Below are the code and all the weights of a small trained network. Each question names an input and a target symbol and asks about switching units off, where a switched-off unit gives its printed mean instead of its output.

import numpy as np


def w(rows, s, z=0):
    codes = np.array(rows[::2]) - 128.0
    scale = np.full(codes.shape[1], s)
    scale[-1] = z or s
    return codes * scale


def norm(h):
    return h / np.sqrt((h * h).mean(-1, keepdims=True) + 1e-5)


def f(y):
    return np.maximum(y, 0)


def softmax(a):
    e = np.exp(a - a.max(-1, keepdims=True))
    return e / e.sum(-1, keepdims=True)


def log_softmax(a):
    a = a - a.max(-1, keepdims=True)
    return a - np.log(np.exp(a).sum(-1, keepdims=True))


def net(x, mask):
    ids = ['ΘΦΨαβεημξσ'.index(c) for c in x.split()]
    T = len(ids)
    res = E[ids] + P[:T]
    u = 0
    for l in range(2):
        r = norm(res)
        for j in range(2):
            rows = slice(3 * j, 3 * j + 3)
            q, k, v = (r @ M[l][rows].T for M in (Q, K, V))
            z = softmax(np.where(np.tri(T) > 0, q @ k.T / 3**0.5, -1e9)) @ v
            o = O[l][rows]
            res = res + np.where(mask[u + j], z, o[:, -1]) @ o[:, :-1]
        u += 2
        y = f(norm(res) @ A[l][:, :-1].T + A[l][:, -1])
        res = res + np.where(mask[u : u + 4], y, B[l][:, -1]) @ B[l][:, :-1]
        u += 4
    return log_softmax(norm(res)[-1] @ U[:, :-1].T + U[:, -1])


Q, K, V, O, A, B = {}, {}, {}, {}, {}, {}
E = w([
[3,10,104],'Θ',
[197,249,161],'Φ',
[167,222,112],'Ψ',
[17,232,43],'α',
[50,169,63],'β',
[126,42,42],'ε',
[198,229,73],'η',
[159,146,32],'μ',
[127,63,43],'ξ',
[132,70,25],'σ',
],0.011)
P = w([
[80,17,31],'0',
[150,177,254],'1',
[114,72,76],'2',
[118,146,90],'3',
[112,196,134],'4',
[102,165,135],'5',
[108,175,132],'6',
[144,121,19],'7',
],0.0072)
Q[0] = w([
[54,113,138],'0.h0',
[73,140,47],'0.h0',
[63,98,153],'0.h0',
[127,128,125],'0.h1',
[2,109,115],'0.h1',
[80,85,149],'0.h1',
],0.0093)
K[0] = w([
[94,222,115],'0.h0',
[1,199,31],'0.h0',
[129,195,121],'0.h0',
[122,126,132],'0.h1',
[123,86,243],'0.h1',
[179,78,218],'0.h1',
],0.009)
V[0] = w([
[123,135,155],'0.h0',
[253,33,2],'0.h0',
[119,120,107],'0.h0',
[185,203,19],'0.h1',
[201,189,149],'0.h1',
[138,117,240],'0.h1',
],0.0065)
O[0] = w([
[122,112,118,102],'0.h0',
[132,68,255,142],'0.h0',
[143,151,136,158],'0.h0',
[145,68,169,224],'0.h1',
[74,103,87,74],'0.h1',
[66,161,53,1],'0.h1',
],0.0083,0.005)
A[0] = w([
[152,75,68,206],'0.n0',
[214,121,3,247],'0.n1',
[158,166,121,2],'0.n2',
[94,169,135,15],'0.n3',
],0.013,0.00068)
B[0] = w([
[181,73,166,213],'0.n0',
[9,189,254,254],'0.n1',
[126,112,199,156],'0.n2',
[104,155,33,172],'0.n3',
],0.0082,0.0068)
Q[1] = w([
[136,115,188],'1.h0',
[145,138,150],'1.h0',
[96,89,126],'1.h0',
[108,208,27],'1.h1',
[1,218,53],'1.h1',
[24,43,57],'1.h1',
],0.0098)
K[1] = w([
[141,127,66],'1.h0',
[86,130,150],'1.h0',
[134,162,115],'1.h0',
[200,146,80],'1.h1',
[149,224,3],'1.h1',
[71,88,110],'1.h1',
],0.012)
V[1] = w([
[174,213,249],'1.h0',
[64,153,76],'1.h0',
[180,247,113],'1.h0',
[120,202,137],'1.h1',
[168,135,125],'1.h1',
[7,147,161],'1.h1',
],0.014)
O[1] = w([
[56,9,94,176],'1.h0',
[76,181,175,125],'1.h0',
[101,81,218,57],'1.h0',
[137,47,92,158],'1.h1',
[110,112,135,95],'1.h1',
[217,142,43,255],'1.h1',
],0.014,0.0071)
A[1] = w([
[30,201,60,70],'1.n0',
[6,120,78,168],'1.n1',
[193,122,116,4],'1.n2',
[58,127,31,78],'1.n3',
],0.014,0.0041)
B[1] = w([
[6,42,153,221],'1.n0',
[88,210,113,218],'1.n1',
[155,108,206,160],'1.n2',
[94,231,175,254],'1.n3',
],0.016,0.0059)
U = w([
[172,234,66,232],'Θ',
[59,115,78,238],'Φ',
[70,110,108,157],'Ψ',
[97,169,245,130],'α',
[156,140,203,26],'β',
[234,110,167,93],'ε',
[119,59,124,3],'η',
[169,53,145,87],'μ',
[193,107,139,18],'ξ',
[199,108,143,20],'σ',
],0.013,0.0047)

Each question gives the input, a string of symbols that net reads in full, and the target symbol t.
The units are the heads (3 rows each of Q, K, V and O) and the neurons (one row each of A and B). Each row of codes is followed by its name. A weight is (code - 128) times the scale printed after its matrix; where a second scale follows, it is the last column's (O, A, B and U).
mask holds one flag per unit, layer by layer, with each layer's heads first. A switched-off unit (its flag False) gives its mean, the last column of its rows in O or B, instead of its output. The means were averaged over made-up inputs and are rounded, as every weight is.
A unit's drop is (log p(t) with every unit on - log p(t) with that unit switched off) / (log p(t) with every unit on - log p(t) with every unit switched off).
The circuit of an input: a set's keep is (log p(t) with only the set's units on - log p(t) with every unit switched off) / (log p(t) with every unit on - log p(t) with every unit switched off). Starting from all 12 units, units are removed one at a time, each time the one whose removal leaves the highest keep (on an exact tie, the one counted first), for as long as the keep stays at least 0.8.
units of the circuit, in order: the units of the circuit, biggest drop first
unit that matters most: the unit with the biggest drop
top k neurons: the k neurons with the biggest drops, biggest first
top k neurons in layer l: the k neurons of layer l with the biggest drops, biggest first
which heads matter: for each layer, one digit per head in row order, 1 if its drop is at least 0.15 and else 0, layers parted by /
input α Ψ Θ, target Θ: top 2 neurons => [1.n0, 1.n3]
input α α α μ α β α Φ, target α: top 2 neurons => [0.n3, 0.n2]
input α α Ψ, target α: which heads matter => 10 / 10
input α μ ε ε, target ε: which heads matter => 00 / 10
input μ σ μ α η, target α: which heads matter => 10 / 01
input α Ψ α α ε, target α: which heads matter => 00 / 10
input ε σ α Θ ε, target Θ: which heads matter => 00 / 11
input μ α σ, target α: top 2 neurons in layer 0 => [0.n0, 0.n1]
input μ σ β ε ξ, target ε: units of the circuit, in order => [0.n1, 0.h0, 1.n2]
input η ξ μ σ, target μ: top neuron => [0.n1]
input α μ ε, target μ: which heads matter => 11 / 10
input β ε σ, target ε: which heads matter => 10 / 10
input β ε ξ, target ε: top 2 neurons in layer 1 => [1.n1, 1.n2]
input α ξ μ Φ α α α Φ, target α: unit that matters most => 1.h1
input μ β α μ, target α: which heads matter => 00 / 10
input ε Φ ε ξ μ ε μ, target ε: top 2 neurons => [1.n0, 0.n1]
input Ψ μ ε Φ Ψ, target Φ: top 2 neurons in layer 1 => [1.n1, 1.n2]
input ε μ μ Φ, target μ: units of the circuit, in order => [1.h0, 0.h0]
input α ε Φ ε μ η, target μ: which heads matter => 00 / 10
input ε Φ α α ε, target α: top 2 neurons => [0.n0, 1.n0]
input η α ε α ε Θ ε, target Θ: which heads matter => 11 / 11
input ε ε β, target Θ: which heads matter => 00 / 01
input ε ξ ε Φ, target ε: unit that matters most => 0.h0
input α ξ ε ε α α Θ, target Θ: which heads matter => 01 / 01
input μ β ε ε, target ε: top 2 neurons => [1.n0, 1.n3]
